Here is a tiny trained network, its code and every weight. The questions are about switching its units off for an input and a target symbol, where a switched-off unit gives its printed mean instead of its output.

import numpy as np


def w(rows, s, z=0):
    codes = np.array(rows[::2]) - 128.0
    scale = np.full(codes.shape[1], s)
    scale[-1] = z or s
    return codes * scale


def norm(h):
    return h / np.sqrt((h * h).mean(-1, keepdims=True) + 1e-5)


def f(y):
    return y / 2 * (1 + np.tanh(0.7978845608 * (y + 0.044715 * y**3)))


def softmax(a):
    e = np.exp(a - a.max(-1, keepdims=True))
    return e / e.sum(-1, keepdims=True)


def log_softmax(a):
    a = a - a.max(-1, keepdims=True)
    return a - np.log(np.exp(a).sum(-1, keepdims=True))


def net(x, mask):
    ids = ['βγδεζηλμξπσφψω'.index(c) for c in x.split()]
    T = len(ids)
    res = E[ids] + P[:T]
    u = 0
    for l in range(2):
        q, k, v = (norm(res) @ M[l].T for M in (Q, K, V))
        z = softmax(np.where(np.tri(T) > 0, q @ k.T / 2**0.5, -1e9)) @ v
        res = res + np.where(mask[u], z, O[l][:, -1]) @ O[l][:, :-1]
        u += 1
        y = f(norm(res) @ A[l][:, :-1].T + A[l][:, -1])
        res = res + np.where(mask[u : u + 12], y, B[l][:, -1]) @ B[l][:, :-1]
        u += 12
    return log_softmax(norm(res)[-1] @ U[:, :-1].T + U[:, -1])


Q, K, V, O, A, B = {}, {}, {}, {}, {}, {}
E = w([
[111,89,70],'β',
[152,129,6],'γ',
[165,140,133],'δ',
[64,110,119],'ε',
[102,160,123],'ζ',
[99,120,164],'η',
[138,141,98],'λ',
[167,67,126],'μ',
[87,113,81],'ξ',
[83,128,172],'π',
[165,76,130],'σ',
[159,106,189],'φ',
[137,154,110],'ψ',
[164,108,85],'ω',
],0.025)
P = w([
[93,6,151],'0',
[95,19,98],'1',
[109,47,75],'2',
[118,63,49],'3',
[137,79,33],'4',
[141,80,51],'5',
[138,79,52],'6',
],0.0024)
Q[0] = w([
[251,93,123],'0.h0',
[239,140,210],'0.h0',
],0.019)
K[0] = w([
[242,98,56],'0.h0',
[250,92,184],'0.h0',
],0.015)
V[0] = w([
[139,2,175],'0.h0',
[136,38,158],'0.h0',
],0.0051)
O[0] = w([
[78,3,146,7],'0.h0',
[99,50,144,95],'0.h0',
],0.0046,0.00014)
A[0] = w([
[250,115,133,28],'0.n0',
[249,148,144,214],'0.n1',
[182,139,170,53],'0.n2',
[149,122,106,64],'0.n3',
[67,106,170,102],'0.n4',
[123,142,158,60],'0.n5',
[229,149,69,252],'0.n6',
[122,191,90,57],'0.n7',
[145,122,126,88],'0.n8',
[156,99,39,27],'0.n9',
[130,129,123,91],'0.n10',
[85,139,153,88],'0.n11',
],0.016,0.0025)
B[0] = w([
[5,136,69,184],'0.n0',
[4,94,78,191],'0.n1',
[130,85,91,128],'0.n2',
[123,154,119,138],'0.n3',
[59,88,82,169],'0.n4',
[145,161,89,118],'0.n5',
[135,52,98,254],'0.n6',
[117,118,223,185],'0.n7',
[146,145,126,126],'0.n8',
[66,183,120,226],'0.n9',
[137,123,135,125],'0.n10',
[112,100,110,141],'0.n11',
],0.016,0.0079)
Q[1] = w([
[50,164,182],'1.h0',
[5,84,128],'1.h0',
],0.029)
K[1] = w([
[93,253,195],'1.h0',
[220,206,123],'1.h0',
],0.024)
V[1] = w([
[116,67,249],'1.h0',
[52,209,190],'1.h0',
],0.022)
O[1] = w([
[55,36,215,177],'1.h0',
[81,196,254,246],'1.h0',
],0.014,0.012)
A[1] = w([
[149,95,160,165],'1.n0',
[171,133,136,45],'1.n1',
[237,228,116,115],'1.n2',
[72,94,169,118],'1.n3',
[176,149,242,175],'1.n4',
[152,184,130,152],'1.n5',
[95,144,168,64],'1.n6',
[89,88,202,42],'1.n7',
[206,81,128,196],'1.n8',
[140,230,101,254],'1.n9',
[161,5,149,77],'1.n10',
[61,249,228,217],'1.n11',
],0.015,0.002)
B[1] = w([
[171,106,108,136],'1.n0',
[159,123,98,115],'1.n1',
[140,59,236,154],'1.n2',
[165,111,190,209],'1.n3',
[60,9,140,172],'1.n4',
[181,132,129,134],'1.n5',
[155,136,134,162],'1.n6',
[197,184,169,208],'1.n7',
[135,130,39,120],'1.n8',
[186,209,159,181],'1.n9',
[240,129,82,151],'1.n10',
[5,185,121,252],'1.n11',
],0.025,0.011)
U = w([
[196,210,174,138],'β',
[164,170,70,253],'γ',
[41,88,56,134],'δ',
[110,20,110,63],'ε',
[100,126,182,81],'ζ',
[182,99,164,100],'η',
[47,101,193,126],'λ',
[163,59,93,154],'μ',
[81,253,153,30],'ξ',
[119,108,190,153],'π',
[162,76,110,134],'σ',
[186,102,163,99],'φ',
[177,106,171,67],'ψ',
[71,159,55,174],'ω',
],0.018,0.0049)

Each question gives the input, a string of symbols that net reads in full, and the target symbol t.
The units are the heads (2 rows each of Q, K, V and O) and the neurons (one row each of A and B). Each row of codes is followed by its name. A weight is (code - 128) times the scale printed after its matrix; where a second scale follows, it is the last column's (O, A, B and U).
mask holds one flag per unit, layer by layer, with each layer's heads first. A switched-off unit (its flag False) gives its mean, the last column of its rows in O or B, instead of its output. The means were averaged over made-up inputs and are rounded, as every weight is.
A unit's drop is (log p(t) with every unit on - log p(t) with that unit switched off) / (log p(t) with every unit on - log p(t) with every unit switched off).
The circuit of an input: a set's keep is (log p(t) with only the set's units on - log p(t) with every unit switched off) / (log p(t) with every unit on - log p(t) with every unit switched off). Starting from the 12 units with the biggest drops (on a tie, the unit counted first), units are removed one at a time, each time the one whose removal leaves the highest keep (on an exact tie, the one counted first), for as long as the keep stays at least 0.8.
units of the circuit, in order: the units of the circuit, biggest drop first
unit that matters most: the unit with the biggest drop
k most important neurons: the k neurons with the biggest drops, biggest first
k most important neurons of layer l: the k neurons of layer l with the biggest drops, biggest first
input μ γ γ μ, target γ: 3 most important neurons : [0.n6, 1.n11, 0.n9]
input ψ η δ γ λ, target γ: 2 most important neurons : [0.n6, 1.n11]
input γ σ ε σ, target γ: most important neuron of layer 0 : [0.n6]
input η φ ε, target ε: units of the circuit, in order : [1.h0, 0.n9, 0.n7, 1.n11]
input γ λ η η φ, target γ: 3 most important neurons : [1.n11, 0.n6, 0.n9]
input ε β η, target β: 4 most important neurons : [0.n6, 0.n9, 0.n1, 0.n7]
input φ ψ δ μ μ π, target δ: 3 most important neurons of layer 0 : [0.n4, 0.n7, 0.n9]
input ω η ε, target ω: units of the circuit, in order : [1.h0, 0.n7]
input δ φ ε ψ, target δ: units of the circuit, in order : [1.h0, 0.n6, 0.n0]
input ξ μ ψ, target ξ: 2 most important neurons of layer 1 : [1.n4, 1.n9]
input ε σ φ ε, target ε: 2 most important neurons of layer 0 : [0.n9, 0.n7]
input μ β π ε, target β: 3 most important neurons : [0.n6, 0.n9, 0.n1]
input ω λ ψ, target ω: 3 most important neurons : [0.n1, 0.n6, 1.n7]
input ξ ψ π, target ξ: 3 most important neurons of layer 0 : [0.n6, 0.n7, 0.n1]
input λ η μ, target μ: 2 most important neurons of layer 0 : [0.n6, 0.n7]
input δ ε μ, target δ: unit that matters most : 1.h0
input μ δ η, target δ: 2 most important neurons : [0.n7, 0.n4]
input φ φ δ ε, target δ: 4 most important neurons : [0.n9, 0.n7, 0.n4, 1.n7]
input δ μ ε σ, target δ: units of the circuit, in order : [1.h0, 0.n7]
input ω μ ξ λ η ξ ω, target ω: units of the circuit, in order : [1.h0]
input β β σ, target β: 3 most important neurons of layer 1 : [1.n11, 1.n9, 1.n2]
